Below is a small trained network, with its code and all its weights. Each question gives an input and a class and asks what happens when units are switched off, that is, made to give their printed mean instead of their output.

import numpy as np


def w(rows, s, z=0):
    codes = np.array(rows[::2]) - 128.0
    scale = np.full(codes.shape[1], s)
    scale[-1] = z or s
    return codes * scale


def f(y):
    return np.maximum(y, 0)


def log_softmax(a):
    a = a - a.max(-1, keepdims=True)
    return a - np.log(np.exp(a).sum(-1, keepdims=True))


def net(x, mask):
    res = np.array(x, float).reshape(1, 7) / 4 @ E
    y = f(res @ A[0][:, :-1].T + A[0][:, -1])
    res = res + np.where(mask, y, B[0][:, -1]) @ B[0][:, :-1]
    return log_softmax(res[-1] @ U[:, :-1].T + U[:, -1])


A, B = {}, {}
E = w([
[191,98,158,185,65,59,222,121],'x0',
[125,111,115,115,153,216,201,129],'x1',
[93,29,251,156,106,134,132,183],'x2',
[195,93,123,229,146,103,55,76],'x3',
[188,198,148,170,82,117,59,252],'x4',
[23,163,74,176,135,109,100,159],'x5',
[133,254,200,101,101,142,85,70],'x6',
],0.011)
A[0] = w([
[116,100,136,129,99,133,179,69,121],'n0',
[131,27,183,145,170,120,131,177,78],'n1',
[179,168,173,72,81,199,90,172,138],'n2',
[108,103,162,142,75,86,139,47,224],'n3',
[161,177,71,189,154,122,162,133,88],'n4',
[119,181,126,94,98,150,97,185,201],'n5',
[145,117,31,103,77,144,157,173,67],'n6',
[82,105,108,77,166,185,187,71,147],'n7',
[113,100,132,161,157,162,191,62,61],'n8',
[169,130,143,150,178,78,90,46,253],'n9',
[119,40,180,150,134,151,105,123,160],'n10',
[84,182,66,155,117,136,8,145,192],'n11',
[161,154,130,109,92,178,120,193,34],'n12',
[168,120,100,223,100,157,81,150,235],'n13',
[128,142,82,130,129,151,39,64,52],'n14',
[151,143,176,132,69,68,149,104,118],'n15',
[183,151,128,66,112,147,160,200,227],'n16',
[61,143,137,127,114,98,75,165,116],'n17',
[61,161,103,139,124,127,140,155,203],'n18',
],0.013,0.005)
B[0] = w([
[118,169,125,133,79,148,155,69,189],'n0',
[142,8,126,199,138,162,135,155,220],'n1',
[129,138,236,67,109,183,68,101,214],'n2',
[118,127,114,176,125,84,157,47,205],'n3',
[157,175,59,73,58,145,150,176,190],'n4',
[105,146,204,94,173,124,114,157,209],'n5',
[200,109,119,78,168,107,193,200,194],'n6',
[66,137,92,79,173,172,188,57,241],'n7',
[96,109,59,153,47,191,154,87,201],'n8',
[178,159,89,195,157,150,76,77,226],'n9',
[106,52,134,206,123,138,104,128,211],'n10',
[80,204,117,155,242,80,86,207,251],'n11',
[148,102,176,78,120,120,88,148,176],'n12',
[141,177,87,180,58,187,123,187,228],'n13',
[179,193,75,144,222,171,46,130,197],'n14',
[167,145,160,173,95,59,128,79,194],'n15',
[176,98,192,42,120,137,167,136,210],'n16',
[65,118,181,136,176,80,137,160,190],'n17',
[89,110,123,106,120,94,166,159,191],'n18',
],0.011,0.017)
U = w([
[149,145,253,93,98,176,93,126,95],'0',
[177,182,75,153,200,123,33,107,17],'1',
[58,147,83,108,141,193,197,26,95],'2',
[34,176,149,152,172,46,96,199,29],'3',
[118,19,157,219,103,162,112,163,255],'4',
[181,121,99,60,157,98,208,138,158],'5',
[195,179,110,170,39,143,135,218,84],'6',
[186,170,164,209,64,19,137,40,170],'7',
],0.012,0.0056)

Each question gives the input, the list of numbers given to net, and the class t.
The units are the neurons (one row each of A and B). Each row of codes is followed by its name. A weight is (code - 128) times the scale printed after its matrix; where a second scale follows, it is the last column's (A, B and U).
mask holds one flag per neuron, in row order. A switched-off neuron (its flag False) gives its mean, the last column of its row in B, instead of its output. The means were averaged over made-up inputs and are rounded, as every weight is.
A unit's drop is (log p(t) with every unit on - log p(t) with that unit switched off) / (log p(t) with every unit on - log p(t) with every unit switched off).
The circuit of an input: a set's keep is (log p(t) with only the set's units on - log p(t) with every unit switched off) / (log p(t) with every unit on - log p(t) with every unit switched off). Starting from the 12 units with the biggest drops (on a tie, the unit counted first), units are removed one at a time, each time the one whose removal leaves the highest keep (on an exact tie, the one counted first), for as long as the keep stays at least 0.8.
units of the circuit, in order: the units of the circuit, biggest drop first
top k neurons: the k neurons with the biggest drops, biggest first
drop of u: that unit's drop, to one decimal
input [4,0,-2,0,5,5,8], class 3: units of the circuit, in order	n11
input [-4,-8,-3,-5,-1,-3,3], class 3: units of the circuit, in order	n11; n5
input [1,8,-4,-6,1,-1,4], class 0: top 2 neurons	n2; n16
input [3,-4,5,2,5,-5,2], class 7: top 3 neurons	n15; n3; n8
input [7,-8,3,3,7,5,8], class 3: top 3 neurons	n11; n17; n5
input [-2,6,-1,4,8,7,-6], class 3: top 2 neurons	n11; n17
input [8,-5,6,-6,1,-5,7], class 7: top 2 neurons	n15; n3
input [-2,-5,3,1,3,1,-3], class 3: top 3 neurons	n11; n17; n8
input [8,7,-6,8,-4,3,7], class 7: top 2 neurons	n15; n9
input [5,-6,2,3,-6,-8,-5], class 7: top 3 neurons	n3; n15; n0
input [4,6,-7,7,8,-8,7], class 0: top 2 neurons	n2; n16
input [-7,5,-8,1,-5,7,1], class 1: top 2 neurons	n14; n11
input [3,-7,-1,1,5,-2,1], class 7: top 2 neurons	n15; n14
input [-5,7,7,7,4,8,3], class 3: units of the circuit, in order	n11
input [3,3,-4,3,-3,6,5], class 1: top 2 neurons	n14; n9
input [0,-4,-5,5,5,-5,-7], class 6: drop of n13	0.4
input [0,-2,-1,-7,6,-5,-8], class 0: drop of n4	0.1
input [7,-2,5,0,3,-4,7], class 7: drop of n3	0.0
